Here is a tiny trained network, its code and every weight. The questions are about switching its units off for an input and a class, where a switched-off unit gives its printed mean instead of its output.

import numpy as np


def w(rows, s, z=0):
    codes = np.array(rows[::2]) - 128.0
    scale = np.full(codes.shape[1], s)
    scale[-1] = z or s
    return codes * scale


def f(y):
    return y / 2 * (1 + np.tanh(0.7978845608 * (y + 0.044715 * y**3)))


def log_softmax(a):
    a = a - a.max(-1, keepdims=True)
    return a - np.log(np.exp(a).sum(-1, keepdims=True))


def net(x, mask):
    res = np.array(x, float).reshape(1, 7) / 4 @ E
    y = f(res @ A[0][:, :-1].T + A[0][:, -1])
    res = res + np.where(mask, y, B[0][:, -1]) @ B[0][:, :-1]
    return log_softmax(res[-1] @ U[:, :-1].T + U[:, -1])


A, B = {}, {}
E = w([
[127,130,130,128],'x0',
[128,129,130,125],'x1',
[94,43,36,33],'x2',
[9,192,155,71],'x3',
[82,7,226,152],'x4',
[126,129,129,127],'x5',
[204,138,194,2],'x6',
],0.0064)
A[0] = w([
[249,51,100,166,67],'N1',
[90,126,71,198,57],'N2',
[157,198,73,112,89],'N3',
[157,193,75,118,68],'N4',
[30,185,178,97,71],'N5',
[175,128,170,62,93],'N6',
[150,183,191,176,53],'N7',
[165,148,172,32,138],'N8',
[100,53,198,136,44],'N9',
[147,187,184,179,87],'N10',
[184,143,166,61,101],'N11',
[105,71,44,69,56],'N12',
[74,119,59,202,105],'N13',
[78,133,73,209,88],'N14',
[105,119,88,160,27],'N15',
[177,133,169,65,67],'N16',
[254,89,113,200,88],'N17',
[90,128,64,214,81],'N18',
[101,55,201,131,54],'N19',
[91,42,66,75,103],'N20',
[83,71,212,131,127],'N21',
[134,38,211,140,137],'N22',
[138,158,215,189,114],'N23',
[166,162,143,75,79],'N24',
[103,55,202,132,43],'N25',
[232,61,113,174,99],'N26',
[149,188,185,182,74],'N27',
[165,204,68,118,65],'N28',
[166,209,69,117,82],'N29',
[134,127,126,129,28],'N30',
[115,80,196,136,2],'N31',
[157,197,73,112,96],'N32',
[155,183,82,123,48],'N33',
[145,198,179,178,92],'N34',
[99,124,87,170,43],'N35',
[154,189,79,117,65],'N36',
[182,130,172,62,57],'N37',
[163,166,95,131,43],'N38',
[23,175,182,76,56],'N39',
[215,132,160,40,89],'N40',
[90,131,69,222,99],'N41',
[120,87,172,128,28],'N42',
[103,71,49,72,74],'N43',
[145,185,185,180,80],'N44',
[143,181,190,179,83],'N45',
],0.0083,0.0066)
B[0] = w([
[2,232,108,46,218],'N1',
[81,93,232,144,166],'N2',
[113,62,79,203,198],'N3',
[94,58,81,188,174],'N4',
[59,204,71,75,191],'N5',
[103,119,198,167,168],'N6',
[140,31,117,42,170],'N7',
[114,149,182,187,229],'N8',
[108,76,52,233,164],'N9',
[163,53,111,42,198],'N10',
[92,116,197,172,180],'N11',
[183,45,137,41,172],'N12',
[140,122,229,128,224],'N13',
[123,128,228,129,210],'N14',
[43,47,179,127,103],'N15',
[92,86,203,153,150],'N16',
[57,191,95,89,254],'N17',
[107,126,224,143,209],'N18',
[116,89,72,207,170],'N19',
[214,83,129,58,205],'N20',
[153,127,45,188,227],'N21',
[135,132,39,214,246],'N22',
[178,69,77,54,232],'N23',
[107,98,153,161,142],'N24',
[113,85,87,191,164],'N25',
[8,227,98,68,224],'N26',
[151,61,122,53,192],'N27',
[103,68,69,195,195],'N28',
[102,44,55,215,215],'N29',
[20,63,142,90,82],'N30',
[101,73,114,144,123],'N31',
[111,46,77,215,203],'N32',
[79,67,91,164,143],'N33',
[170,75,111,57,209],'N34',
[68,70,189,125,118],'N35',
[107,84,101,163,162],'N36',
[92,87,199,144,152],'N37',
[82,93,108,139,122],'N38',
[42,224,68,93,190],'N39',
[102,123,225,159,209],'N40',
[123,140,213,135,234],'N41',
[84,77,115,146,109],'N42',
[198,46,143,40,178],'N43',
[154,70,120,59,191],'N44',
[162,54,110,37,191],'N45',
],0.0071,0.0036)
U = w([
[132,75,43,219,111],'0',
[191,62,112,33,94],'1',
[112,122,245,173,92],'2',
[162,157,98,141,252],'3',
[47,190,72,79,70],'4',
],0.011,0.014)

Each question gives the input, the list of numbers given to net, and the class t.
The units are the neurons (one row each of A and B). Each row of codes is followed by its name. A weight is (code - 128) times the scale printed after its matrix; where a second scale follows, it is the last column's (A, B and U).
mask holds one flag per neuron, in row order. A switched-off neuron (its flag False) gives its mean, the last column of its row in B, instead of its output. The means were averaged over made-up inputs and are rounded, as every weight is.
A unit's drop is (log p(t) with every unit on - log p(t) with that unit switched off) / (log p(t) with every unit on - log p(t) with every unit switched off).
The circuit of an input: a set's keep is (log p(t) with only the set's units on - log p(t) with every unit switched off) / (log p(t) with every unit on - log p(t) with every unit switched off). Starting from the 12 units with the biggest drops (on a tie, the unit counted first), units are removed one at a time, each time the one whose removal leaves the highest keep (on an exact tie, the one counted first), for as long as the keep stays at least 0.8.
units of the circuit, in order: the units of the circuit, biggest drop first
k most important neurons: the k neurons with the biggest drops, biggest first
drop of u: that unit's drop, to one decimal
input [4,3,-2,-7,7,6,6], class 0: units of the circuit, in order -> [N22]
input [3,3,2,-6,4,-1,4], class 4: units of the circuit, in order -> [N1 N26]
input [-2,-3,7,-2,4,5,-7], class 1: units of the circuit, in order -> [N20 N43]
input [-6,-5,4,6,3,7,6], class 2: units of the circuit, in order -> [N8 N6]
input [-5,-3,-6,5,5,5,-1], class 1: units of the circuit, in order -> [N23 N45 N10]
input [-2,4,3,-7,-7,3,1], class 0: units of the circuit, in order -> [N29 N32]
input [3,3,-6,5,-5,-5,7], class 2: units of the circuit, in order -> [N8 N40]
input [2,5,-5,7,2,-7,-1], class 4: 2 most important neurons -> [N39 N5]
input [6,-3,-8,-7,8,-7,0], class 0: 2 most important neurons -> [N22 N9]
input [8,8,8,-8,4,-4,-6], class 1: 2 most important neurons -> [N20 N43]
input [1,-4,-4,6,8,3,-7], class 0: 2 most important neurons -> [N21 N9]
input [-4,5,-6,-5,-5,2,0], class 1: drop of N10 -> 0.2
input [5,4,-3,-4,6,8,5], class 0: drop of N25 -> 0.1
input [-5,3,-7,1,4,-2,-7], class 1: drop of N39 -> 0.0
input [-1,-8,-6,8,3,2,6], class 4: units of the circuit, in order -> [N39]
input [-2,6,3,-8,-3,-5,1], class 4: drop of N26 -> 0.1
